Below are the code and all the weights of a small trained network. Each question names an input and a target symbol and asks about switching units off, where a switched-off unit gives its printed mean instead of its output.

import numpy as np


def w(rows, s, z=0):
    codes = np.array(rows[::2]) - 128.0
    scale = np.full(codes.shape[1], s)
    scale[-1] = z or s
    return codes * scale


def norm(h):
    return h / np.sqrt((h * h).mean(-1, keepdims=True) + 1e-5)


def f(y):
    return y / 2 * (1 + np.tanh(0.7978845608 * (y + 0.044715 * y**3)))


def softmax(a):
    e = np.exp(a - a.max(-1, keepdims=True))
    return e / e.sum(-1, keepdims=True)


def log_softmax(a):
    a = a - a.max(-1, keepdims=True)
    return a - np.log(np.exp(a).sum(-1, keepdims=True))


def net(x, mask):
    ids = ['Δβεζηξ'.index(c) for c in x.split()]
    T = len(ids)
    res = E[ids] + P[:T]
    u = 0
    for l in range(2):
        q, k, v = (norm(res) @ M[l].T for M in (Q, K, V))
        z = softmax(np.where(np.tri(T) > 0, q @ k.T / 2**0.5, -1e9)) @ v
        res = res + np.where(mask[u], z, O[l][:, -1]) @ O[l][:, :-1]
        u += 1
        y = f(norm(res) @ A[l][:, :-1].T + A[l][:, -1])
        res = res + np.where(mask[u : u + 16], y, B[l][:, -1]) @ B[l][:, :-1]
        u += 16
    return log_softmax(norm(res)[-1] @ U[:, :-1].T + U[:, -1])


Q, K, V, O, A, B = {}, {}, {}, {}, {}, {}
E = w([
[168,78,89,129,88],'Δ',
[56,98,200,164,68],'β',
[234,89,203,145,200],'ε',
[131,93,135,111,180],'ζ',
[108,121,114,95,79],'η',
[7,232,153,144,180],'ξ',
],0.014)
P = w([
[168,204,234,169,188],'0',
[187,142,184,106,93],'1',
[149,139,181,101,119],'2',
[127,138,170,107,153],'3',
[106,147,152,120,171],'4',
[74,150,134,136,179],'5',
[49,147,129,155,195],'6',
[19,155,94,194,201],'7',
[1,147,111,215,162],'8',
],0.0062)
Q[0] = w([
[134,255,125,125,87],'L0H1',
[69,173,216,109,154],'L0H1',
],0.0085)
K[0] = w([
[171,181,176,113,167],'L0H1',
[114,115,3,136,180],'L0H1',
],0.007)
V[0] = w([
[62,16,17,214,110],'L0H1',
[1,202,16,239,59],'L0H1',
],0.0041)
O[0] = w([
[254,249,99,179,93,4],'L0H1',
[160,103,147,179,204,92],'L0H1',
],0.009,0.0027)
A[0] = w([
[101,121,168,83,109,102],'L0N1',
[98,175,138,79,53,114],'L0N2',
[234,130,117,69,144,253],'L0N3',
[149,229,130,140,127,147],'L0N4',
[139,84,83,119,90,116],'L0N5',
[89,130,200,132,99,124],'L0N6',
[118,72,168,160,200,203],'L0N7',
[205,126,8,77,161,51],'L0N8',
[209,133,220,137,127,132],'L0N9',
[117,54,66,161,70,247],'L0N10',
[141,84,132,144,134,117],'L0N11',
[181,130,132,211,172,211],'L0N12',
[154,160,165,138,66,102],'L0N13',
[105,49,79,119,172,30],'L0N14',
[134,116,175,169,133,179],'L0N15',
[85,184,118,139,120,172],'L0N16',
],0.011,0.0018)
B[0] = w([
[136,153,52,157,186,186],'L0N1',
[182,136,45,140,95,159],'L0N2',
[90,205,201,218,108,145],'L0N3',
[143,77,200,123,166,136],'L0N4',
[216,47,172,55,175,132],'L0N5',
[39,205,80,202,63,228],'L0N6',
[81,85,54,124,46,253],'L0N7',
[34,125,113,163,125,129],'L0N8',
[39,48,100,96,194,152],'L0N9',
[130,78,175,172,140,164],'L0N10',
[85,85,170,183,68,139],'L0N11',
[100,91,145,195,103,149],'L0N12',
[189,218,149,86,204,123],'L0N13',
[254,111,91,137,85,163],'L0N14',
[5,147,119,159,193,172],'L0N15',
[122,66,212,215,139,188],'L0N16',
],0.0049,0.0072)
Q[1] = w([
[168,95,130,23,92],'L1H1',
[223,119,80,3,145],'L1H1',
],0.0055)
K[1] = w([
[40,240,230,52,8],'L1H1',
[180,129,219,3,123],'L1H1',
],0.0053)
V[1] = w([
[145,80,55,232,2],'L1H1',
[165,71,33,209,206],'L1H1',
],0.0069)
O[1] = w([
[140,98,33,151,188,249],'L1H1',
[156,193,132,1,27,79],'L1H1',
],0.011,0.0019)
A[1] = w([
[118,110,134,142,190,121],'L1N1',
[114,53,130,177,110,153],'L1N2',
[145,157,195,166,199,109],'L1N3',
[97,94,72,112,97,129],'L1N4',
[67,186,171,171,153,194],'L1N5',
[177,68,86,161,126,146],'L1N6',
[235,114,159,88,16,252],'L1N7',
[11,189,112,81,82,126],'L1N8',
[126,134,124,128,108,111],'L1N9',
[145,48,88,150,148,123],'L1N10',
[88,195,67,98,154,118],'L1N11',
[67,108,124,165,106,141],'L1N12',
[40,125,163,139,163,150],'L1N13',
[107,59,143,118,54,116],'L1N14',
[57,113,113,105,128,119],'L1N15',
[145,192,105,148,143,90],'L1N16',
],0.011,0.0036)
B[1] = w([
[112,64,109,104,79,156],'L1N1',
[93,139,220,96,98,202],'L1N2',
[124,196,177,192,71,148],'L1N3',
[221,210,98,128,99,175],'L1N4',
[206,124,89,161,84,244],'L1N5',
[111,199,161,137,60,162],'L1N6',
[170,156,254,121,179,138],'L1N7',
[170,180,118,112,157,229],'L1N8',
[110,146,114,131,175,125],'L1N9',
[128,176,152,131,54,178],'L1N10',
[158,87,223,140,219,159],'L1N11',
[195,146,155,73,79,226],'L1N12',
[174,77,84,91,129,254],'L1N13',
[53,156,113,85,183,160],'L1N14',
[153,131,93,104,155,199],'L1N15',
[123,103,97,133,239,123],'L1N16',
],0.0058,0.011)
U = w([
[228,128,207,163,169,110],'Δ',
[66,132,120,163,107,108],'β',
[172,166,114,2,124,44],'ε',
[232,138,94,10,116,71],'ζ',
[110,39,76,98,123,177],'η',
[63,135,207,75,126,253],'ξ',
],0.0098,0.0027)

Each question gives the input, a string of symbols that net reads in full, and the target symbol t.
The units are the heads (2 rows each of Q, K, V and O) and the neurons (one row each of A and B). Each row of codes is followed by its name. A weight is (code - 128) times the scale printed after its matrix; where a second scale follows, it is the last column's (O, A, B and U).
mask holds one flag per unit, layer by layer, with each layer's heads first. A switched-off unit (its flag False) gives its mean, the last column of its rows in O or B, instead of its output. The means were averaged over made-up inputs and are rounded, as every weight is.
A unit's drop is (log p(t) with every unit on - log p(t) with that unit switched off) / (log p(t) with every unit on - log p(t) with every unit switched off).
unit that matters most: the unit with the biggest drop
top k neurons: the k neurons with the biggest drops, biggest first
top k neurons in layer l: the k neurons of layer l with the biggest drops, biggest first
drop when u is switched off: that unit's drop, to one decimal
input ξ ξ ξ ξ ζ, target ξ: unit that matters most	L0N14
input β ξ β ε ξ Δ, target Δ: top 2 neurons	L0N14; L1N7
input ε ξ ξ ζ, target ξ: top 2 neurons	L0N14; L1N5
input ξ β ξ ξ β Δ β ζ η, target ζ: top 2 neurons in layer 0	L0N12; L0N14
input ξ ξ ε ε β ζ ξ ζ ξ, target ζ: top 2 neurons in layer 0	L0N14; L0N6
input ε β ξ ε ξ ε ε, target ξ: top 3 neurons	L1N2; L1N5; L0N6
input ξ ε ε ζ, target ε: top 3 neurons in layer 1	L1N5; L1N14; L1N13
input ξ ξ ξ ξ η, target ξ: top 2 neurons in layer 1	L1N5; L1N13
input ξ ξ ε ζ, target ε: top 3 neurons in layer 1	L1N4; L1N14; L1N5
input ξ ζ ε ε ξ, target ε: top 2 neurons in layer 0	L0N9; L0N1
input η ξ η ζ Δ ε Δ ζ, target Δ: top 3 neurons in layer 1	L1N11; L1N13; L1N14
input Δ ξ ξ ζ ε β ξ ζ η, target ζ: top 2 neurons	L1N4; L0N14
input ξ Δ ε ξ, target Δ: top 2 neurons in layer 0	L0N16; L0N3
input β ε ξ ξ ξ ξ ε ζ ζ, target ζ: top neuron	L1N4
input ξ ε ζ ε η ζ β ξ, target Δ: top 2 neurons in layer 1	L1N11; L1N5
input β ε ξ ε ε, target η: drop when L1N13 is switched off	0.1
input ξ ξ ξ Δ, target ξ: drop when L1N5 is switched off	0.1
input ζ η β Δ Δ ξ ξ Δ, target ξ: drop when L0N10 is switched off	0.2
input β Δ ξ ε ζ Δ, target Δ: drop when L1N5 is switched off	-0.1
